Below is a small trained network, with its code and all its weights. Each question gives an input and a class and asks what happens when units are switched off, that is, made to give their printed mean instead of their output.

import numpy as np


def w(rows, s, z=0):
    codes = np.array(rows[::2]) - 128.0
    scale = np.full(codes.shape[1], s)
    scale[-1] = z or s
    return codes * scale


def norm(h):
    return h / np.sqrt((h * h).mean(-1, keepdims=True) + 1e-5)


def f(y):
    return np.maximum(y, 0)


def log_softmax(a):
    a = a - a.max(-1, keepdims=True)
    return a - np.log(np.exp(a).sum(-1, keepdims=True))


def net(x, mask):
    res = np.array(x, float).reshape(1, 3) / 4 @ E
    u = 0
    for l in range(3):
        y = f(norm(res) @ A[l][:, :-1].T + A[l][:, -1])
        res = res + np.where(mask[u : u + 10], y, B[l][:, -1]) @ B[l][:, :-1]
        u += 10
    return log_softmax(norm(res)[-1] @ U[:, :-1].T + U[:, -1])


A, B = {}, {}
E = w([
[123,90,79,119,241,122,226,139,149,138,96,133],'x0',
[111,95,148,188,167,103,117,254,104,135,100,64],'x1',
[187,140,108,188,105,38,123,154,162,70,176,169],'x2',
],0.019)
A[0] = w([
[149,141,68,50,203,110,188,82,166,124,126,180,76],'L0N0',
[132,73,37,118,133,143,215,81,163,86,113,158,30],'L0N1',
[119,178,135,55,76,142,87,35,135,100,146,197,172],'L0N2',
[136,56,81,133,202,114,245,165,154,143,113,127,3],'L0N3',
[118,111,160,165,93,99,58,163,114,127,106,75,13],'L0N4',
[112,193,133,112,80,120,133,121,114,116,135,140,113],'L0N5',
[206,142,82,170,119,22,135,115,228,32,198,208,38],'L0N6',
[137,134,126,156,138,182,98,138,126,140,133,110,9],'L0N7',
[192,147,110,200,126,38,130,201,180,50,159,149,25],'L0N8',
[89,81,153,134,124,128,122,227,125,142,104,108,32],'L0N9',
],0.012,0.0058)
B[0] = w([
[112,157,220,143,149,148,155,91,156,110,161,182,193],'L0N0',
[99,180,160,113,180,120,135,93,110,123,181,189,177],'L0N1',
[160,52,50,104,107,111,112,118,149,133,111,74,232],'L0N2',
[168,76,31,152,96,124,153,141,133,134,82,80,203],'L0N3',
[138,172,183,113,207,90,155,112,92,145,175,127,176],'L0N4',
[97,123,84,138,79,129,158,152,111,98,121,113,163],'L0N5',
[235,249,118,86,152,150,153,191,161,159,74,120,249],'L0N6',
[141,175,93,126,116,121,136,95,111,104,134,126,134],'L0N7',
[29,11,146,217,102,88,78,73,100,108,174,176,224],'L0N8',
[187,185,122,99,125,157,141,161,137,115,108,106,180],'L0N9',
],0.012,0.018)
A[1] = w([
[105,98,175,136,131,120,106,97,127,96,172,165,70],'L1N0',
[114,191,174,86,121,169,80,146,116,129,119,124,2],'L1N1',
[94,40,144,81,122,165,129,18,142,135,144,126,91],'L1N2',
[97,117,179,150,114,135,79,124,111,128,139,126,69],'L1N3',
[152,210,183,73,141,146,108,150,112,144,165,97,22],'L1N4',
[107,126,135,115,148,121,108,106,128,149,151,146,21],'L1N5',
[105,186,249,145,147,135,74,147,89,131,158,117,114],'L1N6',
[158,163,150,111,106,138,93,161,134,183,115,107,49],'L1N7',
[89,184,199,110,164,161,155,72,157,123,136,214,62],'L1N8',
[152,182,131,110,149,143,147,166,87,164,119,60,83],'L1N9',
],0.016,0.0064)
B[1] = w([
[107,145,114,170,127,189,62,185,91,145,110,174,162],'L1N0',
[157,182,99,128,122,65,209,80,115,97,113,73,168],'L1N1',
[45,60,128,195,67,91,113,167,57,189,191,112,232],'L1N2',
[137,152,173,184,156,131,141,138,122,144,99,194,169],'L1N3',
[85,179,98,117,148,122,192,78,85,102,174,96,205],'L1N4',
[112,124,107,131,161,145,164,148,86,131,89,127,133],'L1N5',
[143,148,223,120,61,92,139,104,74,56,179,144,254],'L1N6',
[72,170,111,106,72,111,111,116,157,42,132,90,185],'L1N7',
[70,162,232,179,158,175,156,221,156,163,122,231,218],'L1N8',
[124,143,144,10,105,154,212,45,166,95,124,134,227],'L1N9',
],0.011,0.0096)
A[2] = w([
[2,94,150,144,228,202,122,108,111,126,147,140,19],'L2N0',
[103,166,201,101,149,166,116,93,131,117,93,54,78],'L2N1',
[150,109,72,204,140,116,123,204,201,125,129,164,141],'L2N2',
[92,28,92,124,138,100,79,82,105,159,104,109,2],'L2N3',
[65,121,157,131,174,132,94,141,83,175,114,155,19],'L2N4',
[100,60,43,73,148,233,170,93,132,153,113,95,19],'L2N5',
[135,192,114,141,160,209,161,120,125,145,84,148,71],'L2N6',
[169,175,41,55,171,178,165,110,143,134,16,81,77],'L2N7',
[216,225,119,60,80,72,95,102,148,79,114,109,66],'L2N8',
[114,126,117,91,140,211,161,105,162,152,51,82,40],'L2N9',
],0.0099,0.0057)
B[2] = w([
[88,78,190,124,69,174,45,190,132,54,23,134,165],'L2N0',
[128,156,99,132,255,150,182,163,168,66,129,125,162],'L2N1',
[68,102,84,38,147,136,147,68,100,134,129,41,238],'L2N2',
[136,173,108,137,182,64,168,68,77,165,200,83,166],'L2N3',
[50,101,134,130,154,135,82,120,168,79,79,175,147],'L2N4',
[145,126,214,137,137,125,29,151,76,218,204,81,184],'L2N5',
[167,155,190,91,157,80,77,149,122,145,146,134,171],'L2N6',
[208,123,215,130,83,176,16,207,139,116,129,80,213],'L2N7',
[62,132,99,79,130,240,81,87,133,86,32,178,255],'L2N8',
[195,80,228,143,107,191,81,185,178,107,159,123,160],'L2N9',
],0.0096,0.0091)
U = w([
[83,56,82,110,67,107,84,78,83,211,209,59,185],'0',
[6,59,199,165,143,197,160,161,141,183,133,214,30],'1',
[89,213,144,47,122,151,220,49,80,36,144,85,253],'2',
[180,76,188,92,176,206,144,204,146,142,109,39,104],'3',
[194,194,30,64,59,164,51,80,191,81,95,158,104],'4',
[205,253,124,114,237,122,204,115,214,156,120,226,52],'5',
[141,147,204,208,100,63,64,154,67,65,168,187,38],'6',
[144,18,5,199,204,46,169,151,142,104,102,87,219],'7',
],0.017,0.0015)

Each question gives the input, the list of numbers given to net, and the class t.
The units are the neurons (one row each of A and B). Each row of codes is followed by its name. A weight is (code - 128) times the scale printed after its matrix; where a second scale follows, it is the last column's (A, B and U).
mask holds one flag per neuron, layer by layer. A switched-off neuron (its flag False) gives its mean, the last column of its row in B, instead of its output. The means were averaged over made-up inputs and are rounded, as every weight is.
A unit's drop is (log p(t) with every unit on - log p(t) with that unit switched off) / (log p(t) with every unit on - log p(t) with every unit switched off).
The circuit of an input: a set's keep is (log p(t) with only the set's units on - log p(t) with every unit switched off) / (log p(t) with every unit on - log p(t) with every unit switched off). Starting from the 12 units with the biggest drops (on a tie, the unit counted first), units are removed one at a time, each time the one whose removal leaves the highest keep (on an exact tie, the one counted first), for as long as the keep stays at least 0.8.
circuit, biggest first: the units of the circuit, biggest drop first
most important unit: the unit with the biggest drop
top k neurons: the k neurons with the biggest drops, biggest first
top k neurons in layer l: the k neurons of layer l with the biggest drops, biggest first
drop when u is switched off: that unit's drop, to one decimal
input [0,7,0], class 2: most important unit -> L0N2
input [-1,-7,0], class 0: circuit, biggest first -> L0N2; L1N2
input [1,-7,-3], class 1: top 2 neurons -> L0N0; L0N3
input [2,0,6], class 5: top 2 neurons -> L0N6; L0N2
input [-1,3,-8], class 2: top 2 neurons in layer 0 -> L0N2; L0N3
input [-2,4,0], class 2: top 2 neurons -> L0N9; L0N0
input [6,0,-4], class 1: top 4 neurons -> L0N6; L0N0; L0N2; L0N1
input [1,-2,-4], class 1: top 2 neurons -> L0N6; L0N3
input [1,-7,8], class 5: top 4 neurons -> L0N6; L0N0; L0N3; L0N1
input [-7,0,1], class 4: top 3 neurons in layer 0 -> L0N8; L0N2; L0N0
input [8,-1,-1], class 1: top 2 neurons -> L0N0; L0N6
input [1,8,8], class 7: top 2 neurons in layer 0 -> L0N8; L0N0
input [1,-7,5], class 5: top 4 neurons in layer 0 -> L0N6; L0N0; L0N1; L0N3
input [3,1,1], class 7: circuit, biggest first -> L0N3
input [-8,0,-6], class 0: top 3 neurons -> L0N6; L0N2; L1N2
input [-6,-1,1], class 4: top 2 neurons -> L0N8; L0N2
input [3,2,0], class 3: top 2 neurons in layer 0 -> L0N8; L0N9
input [-1,-1,-5], class 0: drop when L0N6 is switched off -> 1.2
input [-3,-8,-3], class 0: drop when L0N2 is switched off -> 0.3
input [-3,-2,-3], class 0: most important unit -> L0N6
input [2,-1,3], class 5: drop when L0N6 is switched off -> 2.6
input [2,6,8], class 7: drop when L0N8 is switched off -> 3.9
input [5,-6,1], class 5: top 2 neurons -> L0N8; L0N6
